Here is a tiny trained network, its code and every weight. The questions are about switching its units off for an input and a target symbol, where a switched-off unit gives its printed mean instead of its output.

import numpy as np


def w(rows, s, z=0):
    codes = np.array(rows[::2]) - 128.0
    scale = np.full(codes.shape[1], s)
    scale[-1] = z or s
    return codes * scale


def f(y):
    return np.maximum(y, 0)


def softmax(a):
    e = np.exp(a - a.max(-1, keepdims=True))
    return e / e.sum(-1, keepdims=True)


def log_softmax(a):
    a = a - a.max(-1, keepdims=True)
    return a - np.log(np.exp(a).sum(-1, keepdims=True))


def net(x, mask):
    ids = ['ΛΣβεζτ'.index(c) for c in x.split()]
    T = len(ids)
    res = E[ids] + P[:T]
    u = 0
    for l in range(2):
        r = res
        for j in range(2):
            rows = slice(3 * j, 3 * j + 3)
            q, k, v = (r @ M[l][rows].T for M in (Q, K, V))
            z = softmax(np.where(np.tri(T) > 0, q @ k.T / 3**0.5, -1e9)) @ v
            o = O[l][rows]
            res = res + np.where(mask[u + j], z, o[:, -1]) @ o[:, :-1]
        u += 2
        y = f(res @ A[l][:, :-1].T + A[l][:, -1])
        res = res + np.where(mask[u : u + 4], y, B[l][:, -1]) @ B[l][:, :-1]
        u += 4
    return log_softmax(res[-1] @ U[:, :-1].T + U[:, -1])


Q, K, V, O, A, B = {}, {}, {}, {}, {}, {}
E = w([
[209,183,90,135,112],'Λ',
[33,201,94,226,253],'Σ',
[216,47,234,239,106],'β',
[188,204,220,143,140],'ε',
[104,22,162,186,154],'ζ',
[254,165,147,156,92],'τ',
],0.0073)
P = w([
[125,200,131,178,86],'0',
[144,33,120,162,192],'1',
[126,101,193,38,189],'2',
[134,60,163,186,137],'3',
[160,119,164,139,174],'4',
[160,162,217,138,183],'5',
[169,132,191,208,178],'6',
[216,214,190,145,187],'7',
[116,201,133,189,233],'8',
[254,152,19,122,182],'9',
],0.0086)
Q[0] = w([
[55,95,92,64,78],'L0H0',
[195,77,116,203,148],'L0H0',
[49,143,109,180,74],'L0H0',
[138,93,92,68,155],'L0H1',
[163,123,88,205,184],'L0H1',
[125,121,154,158,11],'L0H1',
],0.012)
K[0] = w([
[69,6,154,80,252],'L0H0',
[91,211,72,253,123],'L0H0',
[130,134,173,6,223],'L0H0',
[55,98,2,146,134],'L0H1',
[47,183,162,183,46],'L0H1',
[127,64,253,7,234],'L0H1',
],0.0075)
V[0] = w([
[147,156,69,125,228],'L0H0',
[104,196,77,80,120],'L0H0',
[100,170,193,189,158],'L0H0',
[62,54,160,145,160],'L0H1',
[124,102,11,101,112],'L0H1',
[167,70,158,200,150],'L0H1',
],0.012)
O[0] = w([
[161,218,219,170,158,116],'L0H0',
[104,105,206,122,81,89],'L0H0',
[133,185,115,72,128,234],'L0H0',
[129,177,143,88,255,94],'L0H1',
[178,126,240,216,103,2],'L0H1',
[189,131,74,116,180,237],'L0H1',
],0.011,0.0077)
A[0] = w([
[2,113,205,151,81,165],'L0N0',
[192,129,207,170,77,1],'L0N1',
[48,71,148,51,36,22],'L0N2',
[186,84,182,67,208,96],'L0N3',
],0.0087,0.0046)
B[0] = w([
[193,181,29,92,141,139],'L0N0',
[2,227,109,110,139,136],'L0N1',
[72,176,125,131,208,143],'L0N2',
[113,206,109,184,21,253],'L0N3',
],0.0085,0.0049)
Q[1] = w([
[66,105,159,162,195],'L1H0',
[64,38,103,220,126],'L1H0',
[172,139,166,111,50],'L1H0',
[21,33,247,66,143],'L1H1',
[197,33,94,253,116],'L1H1',
[16,70,143,85,250],'L1H1',
],0.0071)
K[1] = w([
[112,152,122,156,67],'L1H0',
[56,159,112,140,77],'L1H0',
[129,95,114,182,155],'L1H0',
[118,67,97,113,2],'L1H1',
[48,196,110,143,108],'L1H1',
[162,160,169,94,18],'L1H1',
],0.011)
V[1] = w([
[162,207,178,54,119],'L1H0',
[75,37,82,48,191],'L1H0',
[133,195,54,76,142],'L1H0',
[209,153,97,151,133],'L1H1',
[94,53,110,155,161],'L1H1',
[2,183,143,154,225],'L1H1',
],0.01)
O[1] = w([
[129,82,113,89,2,143],'L1H0',
[193,50,166,88,185,156],'L1H0',
[141,80,171,130,100,255],'L1H0',
[137,131,110,228,111,180],'L1H1',
[114,109,102,196,240,101],'L1H1',
[7,181,205,90,191,145],'L1H1',
],0.0098,0.018)
A[1] = w([
[154,105,2,111,132,65],'L1N0',
[153,103,117,124,125,2],'L1N1',
[168,84,183,186,96,79],'L1N2',
[43,151,135,91,45,29],'L1N3',
],0.0099,0.0088)
B[1] = w([
[72,215,109,122,111,254],'L1N0',
[55,249,125,56,43,143],'L1N1',
[156,90,205,206,95,167],'L1N2',
[216,142,138,103,150,223],'L1N3',
],0.013,0.0097)
U = w([
[66,112,192,192,79,254],'Λ',
[197,90,232,219,120,102],'Σ',
[191,117,114,171,255,113],'β',
[21,56,105,11,64,125],'ε',
[7,156,227,139,140,157],'ζ',
[83,195,15,92,199,27],'τ',
],0.0066,0.0047)

Each question gives the input, a string of symbols that net reads in full, and the target symbol t.
The units are the heads (3 rows each of Q, K, V and O) and the neurons (one row each of A and B). Each row of codes is followed by its name. A weight is (code - 128) times the scale printed after its matrix; where a second scale follows, it is the last column's (O, A, B and U).
mask holds one flag per unit, layer by layer, with each layer's heads first. A switched-off unit (its flag False) gives its mean, the last column of its rows in O or B, instead of its output. The means were averaged over made-up inputs and are rounded, as every weight is.
A unit's drop is (log p(t) with every unit on - log p(t) with that unit switched off) / (log p(t) with every unit on - log p(t) with every unit switched off).
k most important neurons: the k neurons with the biggest drops, biggest first
top k neurons in layer l: the k neurons of layer l with the biggest drops, biggest first
which heads matter: for each layer, one digit per head in row order, 1 if its drop is at least 0.15 and else 0, layers parted by /
input ε τ Σ τ ζ ζ τ β, target ε: top 2 neurons in layer 1	(L1N3; L1N2)
input β Λ ε ε ε Λ Λ τ ε Λ, target ε: most important neuron	(L1N3)
input τ β β, target τ: 2 most important neurons	(L1N0; L0N3)
input Λ Λ ζ β ζ β β β Σ, target Λ: 2 most important neurons	(L1N0; L0N0)
input β Λ β τ, target τ: which heads matter	11 / 00
input Λ τ ζ Λ Λ, target Σ: 3 most important neurons	(L1N2; L0N1; L0N3)
input ζ τ Λ β β Σ ζ τ Λ, target ζ: which heads matter	11 / 01
input β ε τ β β Λ β β Σ, target β: which heads matter	10 / 11
input τ β Σ τ, target τ: which heads matter	01 / 11
input β ε τ τ β Λ ζ ε Λ Σ, target β: 2 most important neurons	(L0N3; L1N0)
input β Λ τ β τ Λ ζ Λ β, target Σ: which heads matter	10 / 11
input β β Λ β ε τ Λ ε Σ Σ, target ζ: which heads matter	10 / 01
input τ β Σ β τ ε, target τ: which heads matter	11 / 11
input Σ τ Λ ζ, target Σ: 2 most important neurons	(L1N3; L1N0)
input ε ζ Λ Σ ζ τ ε Σ τ Λ, target ε: top 3 neurons in layer 1	(L1N2; L1N3; L1N0)
input ε β τ τ Λ Σ ε ζ τ, target ε: which heads matter	01 / 10
input ε Λ ζ ζ ζ, target β: which heads matter	01 / 11
input Λ ζ ε Σ β β Σ β, target ζ: which heads matter	10 / 01
input Λ τ β τ Σ, target Λ: 2 most important neurons	(L0N0; L1N0)
input ε β ζ β ε β τ, target ε: which heads matter	11 / 10
input Λ Λ ζ τ Λ, target Λ: which heads matter	01 / 11
input ζ ε τ Σ τ Λ ζ, target ζ: which heads matter	11 / 01
input τ τ τ, target Λ: 4 most important neurons	(L1N2; L1N0; L1N3; L1N1)
input Σ ε ζ ε, target Σ: 3 most important neurons	(L1N3; L0N3; L1N0)
input β β τ Λ β ε τ Λ τ Λ, target Λ: top 2 neurons in layer 1	(L1N0; L1N2)
input τ β ζ ε β β Λ, target τ: 2 most important neurons	(L1N0; L1N2)
